Look-ups in named tables: a row name and a column name give one cell, copied from the table.

botum
|  | bipuzal | mibebil | fipoga |
|---|---|---|---|
| dek | 143 | 90 | 114 |
| fekor | 137 | 171 | 117 |
| vesuk | 246 | 9 | 135 |

dek, bipuzal: 143
vesuk, mibebil: 9
vesuk, fipoga: 135
dek, mibebil: 90
fekor, mibebil: 171
fekor, bipuzal: 137
fekor, fipoga: 117
vesuk, bipuzal: 246
dek, fipoga: 114
Row with the largest fipoga: vesuk

gog:
|  | geleg | sabekir |
|---|---|---|
| kozu | 236 | 211 |
| mez | 241 | 160 |
| sazi | 251 | 68 |
| lepunu | 237 | 203 |
| vafalo | 248 | 96 |
| gadol | 236 | 212 |
| tel | 236 | 212 |
| mipamos | 247 | 102 |
| rufe | 253 | 52 |
| pomut | 246 | 110 |

mez, sabekir => 160
vafalo, sabekir => 96
lepunu, geleg => 237
kozu, sabekir => 211
sazi, sabekir => 68
rufe, sabekir => 52
lepunu, sabekir => 203
mez, geleg => 241
gadol, geleg => 236
pomut, sabekir => 110
kozu, geleg => 236
mipamos, sabekir => 102
tel, geleg => 236
tel, sabekir => 212
mipamos, geleg => 247
gadol, sabekir => 212
sazi, geleg => 251
rufe, geleg => 253

sebofop.tsv
	bos	fiperu	laduza	fod	rabuv	res
bep	127	134	182	152	206	194
gul	191	154	174	156	169	170
sasoda	87	209	175	155	226	220
lorerom	120	195	121	252	189	189
fov	169	175	179	176	164	153
ledepev	204	82	174	190	105	88
kovigop	121	157	200	153	138	171
nat	154	191	174	180	88	126
dopifo	85	179	187	114	233	198
kimobuv	106	212	174	116	175	22
lovug	129	165	152	114	204	88

lovug, laduza -> 152
ledepev, fod -> 190
lorerom, res -> 189
fov, res -> 153
kimobuv, rabuv -> 175
lorerom, laduza -> 121
gul, res -> 170
kimobuv, laduza -> 174
ledepev, laduza -> 174
lovug, fod -> 114
kovigop, res -> 171
gul, bos -> 191
sasoda, rabuv -> 226
kovigop, laduza -> 200
fov, laduza -> 179
dopifo, rabuv -> 233
ledepev, bos -> 204
sasoda, res -> 220
bep, fod -> 152

Table bopeniv
	dez	denu	piru	gizu	mun	rep	zuf	gito	sema
dozusal	3235	3194	3426	4952	5101	2700	3220	2933	4475
terak	5108	5056	4456	1640	1337	3219	5738	2426	4410
zor	5839	5525	2381	3238	6731	4351	5571	1058	5557
febetik	6823	3862	2350	3097	5436	5775	4967	3421	3284
fasami	4993	4252	7844	2247	2357	2426	5459	6328	6040
nisuz	5098	1342	3766	4803	4231	6703	2700	5493	4117
vileli	4141	2302	3830	4438	5651	1786	3922	2689	4052
bazim	3985	4886	4105	1674	4414	3722	6241	4565	6852
refegis	4569	3905	1648	8289	3783	1569	4315	3525	4736
pev	5739	1005	3081	4196	5417	7776	3102	6247	5019
guv	2700	4681	3474	3606	4145	4610	3817	2505	2376
veneb	3189	4392	4253	6639	3910	1970	5955	2263	5414
fudafib	3016	3445	6909	6082	2333	466	2726	4570	3286

What is the gito of guv in bopeniv? 2505
What is the gito of refegis in bopeniv? 3525
What is the mun of veneb in bopeniv? 3910
What is the mun of fasami in bopeniv? 2357
What is the mun of terak in bopeniv? 1337
What is the piru of veneb in bopeniv? 4253
What is the rep of terak in bopeniv? 3219
What is the denu of fasami in bopeniv? 4252
What is the sema of nisuz in bopeniv? 4117
What is the denu of zor in bopeniv? 5525
What is the gito of veneb in bopeniv? 2263
What is the piru of fasami in bopeniv? 7844
What is the piru of vileli in bopeniv? 3830
What is the rep of pev in bopeniv? 7776

fiviv
        sorak  tum  bage  fuge  beg
lod       127  197    97    71  136
lotezi    227   85   152   150  155
mok       194  129   111    90  142
nupor     238  138   107    83  164
bil       125  191    96    79  136
mamal     163  194   133   140  195
tal       238  178   128   122  210
koto      227  139   106    90  165
fef       160  196    71    37  134
lut       199  188   158   179  234

What is the sorak of koto in fiviv?
227
What is the bage of nupor in fiviv?
107
What is the fuge of lut in fiviv?
179
What is the beg of bil in fiviv?
136
What is the fuge of mamal in fiviv?
140
What is the sorak of lut in fiviv?
199
What is the fuge of mok in fiviv?
90
What is the fuge of fef in fiviv?
37
What is the beg of fef in fiviv?
134
What is the bage of bil in fiviv?
96
What is the sorak of bil in fiviv?
125
What is the beg of nupor in fiviv?
164
What is the bage of koto in fiviv?
106
What is the fuge of lotezi in fiviv?
150
What is the fuge of koto in fiviv?
90
What is the sorak of tal in fiviv?
238

kip:
         bemat  bome  bolalun  pudoz  pak  zabod  zivanan  doseba  lumosop  resurip
kef        162   187      136     28  105     99      157     128      133       16
nefel       60    19       71     93  129    182       55     115       45       15
soripaf    142   164      188     95  184    157       96      30      130       38
nub        150    38       92     93  117     15      195     105      108       46
vumez       78   180      110     24  130     60       67     197       62      188

vumez, resurip => 188
kef, pudoz => 28
vumez, pudoz => 24
soripaf, zivanan => 96
vumez, bolalun => 110
soripaf, resurip => 38
soripaf, bome => 164
nub, pak => 117
nefel, pak => 129
nefel, zivanan => 55
kef, pak => 105
nub, zivanan => 195
Row with the largest pak: soripaf

keboma =
	mim	gobufe	rolumol	modab	ronegir	kelom	nat
mivune	334	699	340	382	793	98	696
nadid	865	331	575	746	406	619	356
kul	811	156	629	888	279	798	416
fut	230	471	696	384	367	870	599
rok	806	446	466	676	570	440	454
nosub	551	542	510	487	571	456	469
fuserom	302	453	566	559	530	546	667
garavo	851	568	329	761	662	311	462

What is the kelom of nosub in keboma?
456
What is the modab of kul in keboma?
888
What is the modab of rok in keboma?
676
What is the mim of garavo in keboma?
851
What is the nat of kul in keboma?
416
What is the kelom of mivune in keboma?
98
What is the gobufe of nosub in keboma?
542
What is the rolumol of nosub in keboma?
510
Row with the largest kelom: fut

Table vesabed
         devosat  kirevi  mosak  ler  nur  tuzu  sazoli  gepalu
vufa          88      70     30   93   82    20      60      69
lel           63      57     55   75   60    57      55      64
suzuzog       56      47     36   89   64    46      59      73
fitupo        23      48     78   34   52    78      63      47
disafu        46      53     31   78   66    45      53      75
neforef       80      69     48   76   62    49      57      72
vus           53      60     23   81   78    30      59      77
tir           47      72     57   43   59    62      51      62
bukivig       55      67     46   53   66    51      56      66
lof           73      65     85   45   48    75      67      50

lel, ler: 75
vufa, sazoli: 60
lel, gepalu: 64
suzuzog, devosat: 56
bukivig, ler: 53
neforef, mosak: 48
bukivig, devosat: 55
lof, kirevi: 65
neforef, sazoli: 57
bukivig, tuzu: 51
lof, sazoli: 67
vus, sazoli: 59
neforef, ler: 76
suzuzog, mosak: 36
neforef, devosat: 80
suzuzog, sazoli: 59
fitupo, devosat: 23
tir, ler: 43
suzuzog, ler: 89
tir, tuzu: 62

Table lok
columns: vog, tak
zuk: [-0.240, -0.828]
ruv: [-0.119, -0.146]
zod: [0.913, -0.784]
tofa: [-0.292, 0.694]

tofa, vog => -0.292
ruv, vog => -0.119
tofa, tak => 0.694
zod, tak => -0.784
ruv, tak => -0.146
zod, vog => 0.913
zuk, vog => -0.240
zuk, tak => -0.828

fup:
         lopid  loruli
luredam  10465   44787
bupop    70021   37203
tidekof   3250   35419
loz      76614   23506
dup      55169   34920
vasisa   30271   33694
rasav    79777   76464
pizimum  55442   28560
nifa     23835   24463
kif      50374   23529
besuki   23401   46772

luredam, lopid => 10465
nifa, lopid => 23835
rasav, loruli => 76464
tidekof, lopid => 3250
luredam, loruli => 44787
kif, lopid => 50374
dup, lopid => 55169
pizimum, lopid => 55442
besuki, loruli => 46772
bupop, loruli => 37203
dup, loruli => 34920
bupop, lopid => 70021
loz, lopid => 76614
vasisa, lopid => 30271
nifa, loruli => 24463
vasisa, loruli => 33694
rasav, lopid => 79777
besuki, lopid => 23401

